Below is a small trained network, with its code and all its weights. Each question gives an input and a class and asks what happens when units are switched off, that is, made to give their printed mean instead of their output.

import numpy as np


def w(rows, s, z=0):
    codes = np.array(rows[::2]) - 128.0
    scale = np.full(codes.shape[1], s)
    scale[-1] = z or s
    return codes * scale


def norm(h):
    return h / np.sqrt((h * h).mean(-1, keepdims=True) + 1e-5)


def f(y):
    return y / 2 * (1 + np.tanh(0.7978845608 * (y + 0.044715 * y**3)))


def log_softmax(a):
    a = a - a.max(-1, keepdims=True)
    return a - np.log(np.exp(a).sum(-1, keepdims=True))


def net(x, mask):
    res = np.array(x, float).reshape(1, 2) / 4 @ E
    u = 0
    for l in range(4):
        y = f(norm(res) @ A[l][:, :-1].T + A[l][:, -1])
        res = res + np.where(mask[u : u + 6], y, B[l][:, -1]) @ B[l][:, :-1]
        u += 6
    return log_softmax(norm(res)[-1] @ U[:, :-1].T + U[:, -1])


A, B = {}, {}
E = w([
[159,27,252,120,95,112,76],'x0',
[113,60,167,156,200,81,184],'x1',
],0.013)
A[0] = w([
[120,190,165,168,198,103,11,4],'L0N1',
[204,96,192,227,111,119,91,244],'L0N2',
[112,109,143,104,142,24,81,199],'L0N3',
[89,164,43,89,69,73,235,241],'L0N4',
[229,177,75,86,85,253,41,128],'L0N5',
[47,157,245,60,158,137,90,22],'L0N6',
],0.0052,0.002)
B[0] = w([
[85,151,148,141,147,127,108,109],'L0N1',
[161,194,38,123,218,175,156,223],'L0N2',
[164,164,95,154,164,147,133,165],'L0N3',
[170,81,168,144,100,90,148,246],'L0N4',
[111,47,72,127,174,154,145,254],'L0N5',
[93,244,135,124,144,128,169,141],'L0N6',
],0.011,0.0044)
A[1] = w([
[97,199,89,166,51,80,158,57],'L1N1',
[207,106,205,45,116,105,22,144],'L1N2',
[33,94,95,154,83,133,143,19],'L1N3',
[201,132,224,113,131,92,47,5],'L1N4',
[203,20,115,164,26,70,99,98],'L1N5',
[100,166,100,75,1,114,21,94],'L1N6',
],0.0074,0.0033)
B[1] = w([
[111,190,227,92,124,101,196,170],'L1N1',
[65,208,162,105,111,196,210,253],'L1N2',
[113,164,176,110,156,103,108,126],'L1N3',
[63,244,154,107,134,150,182,189],'L1N4',
[167,194,177,236,108,97,92,183],'L1N5',
[135,1,159,87,106,106,110,189],'L1N6',
],0.01,0.0034)
A[2] = w([
[89,175,72,107,95,61,149,93],'L2N1',
[94,137,109,65,6,173,28,36],'L2N2',
[13,113,152,162,166,94,143,3],'L2N3',
[204,148,121,113,71,145,101,118],'L2N4',
[93,239,117,77,93,108,186,163],'L2N5',
[147,159,202,103,152,199,60,188],'L2N6',
],0.012,0.0032)
B[2] = w([
[94,131,185,116,120,165,113,178],'L2N1',
[185,84,148,89,250,76,140,202],'L2N2',
[155,119,138,60,133,126,111,150],'L2N3',
[134,119,133,74,127,77,119,153],'L2N4',
[105,91,157,144,89,146,148,254],'L2N5',
[80,104,112,156,72,122,159,209],'L2N6',
],0.018,0.0078)
A[3] = w([
[159,73,157,65,182,112,118,89],'L3N1',
[191,164,158,126,68,65,78,98],'L3N2',
[138,157,159,179,107,111,166,219],'L3N3',
[85,157,194,131,84,180,166,83],'L3N4',
[175,170,138,154,119,97,80,5],'L3N5',
[149,141,8,222,143,190,103,47],'L3N6',
],0.012,0.0026)
B[3] = w([
[150,113,57,63,183,61,74,237],'L3N1',
[94,112,58,177,70,79,53,136],'L3N2',
[68,139,90,26,95,118,93,193],'L3N3',
[119,180,54,157,31,246,181,255],'L3N4',
[100,97,111,208,74,87,47,129],'L3N5',
[78,158,145,170,1,64,36,169],'L3N6',
],0.0079,0.0089)
U = w([
[157,57,110,59,244,75,134,225],'0',
[51,107,149,95,44,206,209,176],'1',
[97,130,90,169,46,44,2,133],'2',
[188,178,219,150,137,154,76,3],'3',
[191,171,142,169,150,168,109,3],'4',
],0.015,0.0056)

Each question gives the input, the list of numbers given to net, and the class t.
The units are the neurons (one row each of A and B). Each row of codes is followed by its name. A weight is (code - 128) times the scale printed after its matrix; where a second scale follows, it is the last column's (A, B and U).
mask holds one flag per neuron, layer by layer. A switched-off neuron (its flag False) gives its mean, the last column of its row in B, instead of its output. The means were averaged over made-up inputs and are rounded, as every weight is.
A unit's drop is (log p(t) with every unit on - log p(t) with that unit switched off) / (log p(t) with every unit on - log p(t) with every unit switched off).
most important unit: the unit with the biggest drop
k most important neurons: the k neurons with the biggest drops, biggest first
k most important neurons of layer l: the k neurons of layer l with the biggest drops, biggest first
drop when u is switched off: that unit's drop, to one decimal
input [-4,-4], class 0: 4 most important neurons : L0N2, L0N6, L1N2, L1N4
input [3,-2], class 2: most important unit : L0N2
input [-1,3], class 2: 2 most important neurons of layer 0 : L0N6, L0N5
input [-3,-1], class 2: 4 most important neurons : L0N4, L1N5, L0N6, L1N2
input [1,-2], class 2: 3 most important neurons : L0N5, L3N6, L2N2
input [0,3], class 2: 4 most important neurons : L2N2, L3N6, L1N2, L1N1
input [6,5], class 1: 2 most important neurons : L0N5, L2N2
input [3,2], class 2: 2 most important neurons : L0N2, L2N2
input [-3,1], class 2: 4 most important neurons : L0N4, L0N2, L1N5, L0N6
input [1,-1], class 2: 2 most important neurons : L3N6, L2N2
input [3,1], class 2: 2 most important neurons of layer 0 : L0N2, L0N4
input [0,-1], class 2: 2 most important neurons : L2N2, L3N6
input [-3,-4], class 0: drop when L0N2 is switched off : 1.7
input [-6,-7], class 0: drop when L2N2 is switched off : 1.2
input [6,-8], class 0: drop when L2N2 is switched off : 1.4
